Below are the code and all the weights of a small trained network. Each question names an input and a class and asks about switching units off, where a switched-off unit gives its printed mean instead of its output.

import numpy as np


def w(rows, s, z=0):
    codes = np.array(rows[::2]) - 128.0
    scale = np.full(codes.shape[1], s)
    scale[-1] = z or s
    return codes * scale


def norm(h):
    return h / np.sqrt((h * h).mean(-1, keepdims=True) + 1e-5)


def f(y):
    return y / 2 * (1 + np.tanh(0.7978845608 * (y + 0.044715 * y**3)))


def log_softmax(a):
    a = a - a.max(-1, keepdims=True)
    return a - np.log(np.exp(a).sum(-1, keepdims=True))


def net(x, mask):
    res = np.array(x, float).reshape(1, 8) / 4 @ E
    u = 0
    for l in range(3):
        y = f(norm(res) @ A[l][:, :-1].T + A[l][:, -1])
        res = res + np.where(mask[u : u + 15], y, B[l][:, -1]) @ B[l][:, :-1]
        u += 15
    return log_softmax(norm(res)[-1] @ U[:, :-1].T + U[:, -1])


A, B = {}, {}
E = w([
[227,186,221,146,108,60],'x0',
[198,178,68,189,101,235],'x1',
[114,106,160,255,190,123],'x2',
[111,148,182,101,100,178],'x3',
[90,46,194,115,86,200],'x4',
[243,182,90,26,229,152],'x5',
[94,189,94,139,91,87],'x6',
[213,42,199,196,99,126],'x7',
],0.0031)
A[0] = w([
[95,100,158,176,81,158,56],'0.n0',
[108,142,122,209,160,63,66],'0.n1',
[95,69,240,90,170,121,3],'0.n2',
[125,76,109,67,113,148,68],'0.n3',
[80,145,136,108,99,95,85],'0.n4',
[208,145,154,80,92,91,69],'0.n5',
[144,81,31,137,164,216,75],'0.n6',
[2,114,79,81,92,90,44],'0.n7',
[147,58,53,135,176,212,63],'0.n8',
[86,100,180,194,48,166,22],'0.n9',
[115,80,190,83,145,112,84],'0.n10',
[120,237,58,71,135,167,12],'0.n11',
[96,79,225,100,164,124,36],'0.n12',
[102,165,113,209,151,63,48],'0.n13',
[22,119,98,87,94,94,55],'0.n14',
],0.0075,0.0029)
B[0] = w([
[119,115,143,143,102,205,191],'0.n0',
[123,157,107,194,182,101,170],'0.n1',
[110,158,241,102,129,90,199],'0.n2',
[117,147,111,180,194,89,143],'0.n3',
[115,91,117,118,178,118,146],'0.n4',
[207,79,103,115,98,123,203],'0.n5',
[170,67,154,91,243,112,224],'0.n6',
[96,77,46,69,85,72,234],'0.n7',
[153,60,152,129,246,120,207],'0.n8',
[126,86,136,162,112,254,247],'0.n9',
[146,130,181,119,120,74,177],'0.n10',
[108,250,179,71,129,202,253],'0.n11',
[113,155,215,103,129,104,188],'0.n12',
[108,149,124,199,192,77,162],'0.n13',
[90,92,86,82,124,75,205],'0.n14',
],0.013,0.0025)
A[1] = w([
[102,72,122,178,62,157,89],'1.n0',
[96,79,128,183,61,254,8],'1.n1',
[34,138,189,117,182,173,117],'1.n2',
[52,93,44,80,78,86,16],'1.n3',
[130,123,188,131,95,108,17],'1.n4',
[162,184,111,80,121,164,72],'1.n5',
[115,165,200,120,103,115,45],'1.n6',
[208,107,75,131,51,93,32],'1.n7',
[94,166,77,246,132,78,38],'1.n8',
[111,244,119,81,147,207,6],'1.n9',
[114,195,93,79,139,146,98],'1.n10',
[132,95,144,47,109,163,127],'1.n11',
[33,92,36,74,66,80,5],'1.n12',
[193,114,61,133,49,101,36],'1.n13',
[113,147,104,226,137,94,55],'1.n14',
],0.0095,0.0019)
B[1] = w([
[139,126,180,113,171,179,187],'1.n0',
[119,98,194,131,107,254,252],'1.n1',
[167,90,56,139,79,132,226],'1.n2',
[62,108,94,58,106,110,210],'1.n3',
[116,128,151,132,98,112,151],'1.n4',
[149,179,128,116,114,125,189],'1.n5',
[128,91,154,124,125,77,170],'1.n6',
[169,128,75,162,88,123,165],'1.n7',
[63,165,128,211,152,116,163],'1.n8',
[140,230,187,78,138,118,235],'1.n9',
[123,156,170,93,124,147,186],'1.n10',
[117,158,120,180,148,102,210],'1.n11',
[44,89,74,41,125,103,231],'1.n12',
[184,109,78,150,111,109,159],'1.n13',
[80,171,128,174,147,127,145],'1.n14',
],0.022,0.004)
A[2] = w([
[125,164,87,114,140,167,44],'2.n0',
[107,160,128,226,125,158,81],'2.n1',
[119,102,157,140,90,124,153],'2.n2',
[95,70,97,161,90,178,91],'2.n3',
[76,100,50,80,75,103,1],'2.n4',
[183,91,104,118,156,122,113],'2.n5',
[100,81,107,151,87,194,48],'2.n6',
[134,165,135,140,135,143,31],'2.n7',
[116,153,96,129,139,73,96],'2.n8',
[210,102,130,156,2,81,131],'2.n9',
[192,163,14,146,41,138,28],'2.n10',
[134,122,77,153,128,46,66],'2.n11',
[116,94,206,131,53,82,25],'2.n12',
[104,97,193,122,58,64,71],'2.n13',
[141,97,105,132,129,109,81],'2.n14',
],0.0079,0.0013)
B[2] = w([
[122,130,226,95,111,69,139],'2.n0',
[8,147,87,166,102,123,176],'2.n1',
[111,127,160,135,88,135,166],'2.n2',
[124,180,149,66,77,212,205],'2.n3',
[29,128,91,61,94,137,229],'2.n4',
[146,80,42,150,163,134,175],'2.n5',
[130,143,150,71,74,220,198],'2.n6',
[92,158,173,102,128,87,128],'2.n7',
[100,155,157,138,79,213,158],'2.n8',
[119,92,46,201,3,93,251],'2.n9',
[241,240,39,157,128,103,175],'2.n10',
[146,145,160,122,113,254,176],'2.n11',
[115,91,232,160,70,49,204],'2.n12',
[104,86,203,138,60,49,213],'2.n13',
[153,135,106,104,156,164,132],'2.n14',
],0.0084,0.0023)
U = w([
[136,96,98,130,107,151,2],'0',
[162,238,154,59,145,127,156],'1',
[226,145,52,178,70,95,118],'2',
[58,171,112,232,161,111,134],'3',
[121,77,192,139,99,247,149],'4',
[136,69,191,152,39,53,133],'5',
[32,84,68,23,109,91,154],'6',
[190,64,95,114,231,129,132],'7',
],0.012,0.0059)

Each question gives the input, the list of numbers given to net, and the class t.
The units are the neurons (one row each of A and B). Each row of codes is followed by its name. A weight is (code - 128) times the scale printed after its matrix; where a second scale follows, it is the last column's (A, B and U).
mask holds one flag per neuron, layer by layer. A switched-off neuron (its flag False) gives its mean, the last column of its row in B, instead of its output. The means were averaged over made-up inputs and are rounded, as every weight is.
A unit's drop is (log p(t) with every unit on - log p(t) with that unit switched off) / (log p(t) with every unit on - log p(t) with every unit switched off).
The circuit of an input: a set's keep is (log p(t) with only the set's units on - log p(t) with every unit switched off) / (log p(t) with every unit on - log p(t) with every unit switched off). Starting from the 12 units with the biggest drops (on a tie, the unit counted first), units are removed one at a time, each time the one whose removal leaves the highest keep (on an exact tie, the one counted first), for as long as the keep stays at least 0.8.
units of the circuit, in order: the units of the circuit, biggest drop first
most important unit: the unit with the biggest drop
k most important neurons: the k neurons with the biggest drops, biggest first
k most important neurons of layer l: the k neurons of layer l with the biggest drops, biggest first
drop of u: that unit's drop, to one decimal
input [2,-6,-7,1,1,7,-2,-1], class 1: most important unit	0.n11
input [1,-6,-3,7,-1,5,3,-1], class 1: units of the circuit, in order	(0.n11; 1.n9)
input [-6,5,1,3,3,0,-2,-7], class 7: units of the circuit, in order	(0.n6; 0.n8)
input [0,-3,-7,-8,4,8,-7,8], class 2: units of the circuit, in order	(0.n5; 1.n12; 1.n1)
input [7,2,8,-8,5,-6,4,-6], class 3: 2 most important neurons of layer 0	(0.n13; 0.n1)
input [-6,4,2,0,-5,-4,-2,-2], class 7: 2 most important neurons	(0.n6; 0.n8)
input [0,-6,-5,-5,5,-7,-7,6], class 5: 2 most important neurons	(0.n2; 0.n12)
input [-8,2,1,3,-7,7,-8,-7], class 1: 2 most important neurons	(0.n11; 1.n9)
input [6,0,-3,6,-8,-2,8,1], class 3: 3 most important neurons	(0.n13; 1.n8; 0.n7)
input [5,-8,-1,3,1,-1,-6,-7], class 5: 3 most important neurons	(0.n2; 0.n12; 0.n10)
input [3,-7,0,-5,-4,5,-5,3], class 2: 2 most important neurons	(0.n5; 0.n11)
input [3,1,-2,5,6,5,1,1], class 2: 2 most important neurons	(0.n5; 0.n11)
input [7,3,5,-4,-8,7,3,3], class 3: 2 most important neurons	(1.n8; 0.n13)
input [-3,-3,8,-7,3,-2,6,4], class 3: units of the circuit, in order	(0.n1)
input [5,6,7,-4,7,4,-7,2], class 7: 3 most important neurons	(0.n8; 0.n9; 1.n1)
input [-8,6,1,-7,7,6,4,-5], class 7: 2 most important neurons of layer 0	(0.n6; 0.n8)
input [-3,8,3,-2,4,-4,-4,-7], class 7: 2 most important neurons of layer 0	(0.n6; 0.n8)
input [-4,-6,1,6,8,-2,-8,8], class 5: 4 most important neurons	(0.n2; 0.n12; 0.n10; 1.n6)
input [-4,-2,1,1,-7,-6,2,7], class 3: 2 most important neurons of layer 1	(1.n8; 1.n14)
input [-7,8,-4,5,5,3,0,3], class 7: most important neuron	(0.n6)
input [-5,7,-6,-1,-3,0,-4,-7], class 1: drop of 0.n11	1.6
input [2,-8,-2,6,8,-7,-2,0], class 5: drop of 0.n12	0.3
input [8,4,-5,6,-5,0,1,5], class 2: drop of 0.n11	0.0
input [-6,5,-8,7,-5,6,3,5], class 1: drop of 0.n11	0.3
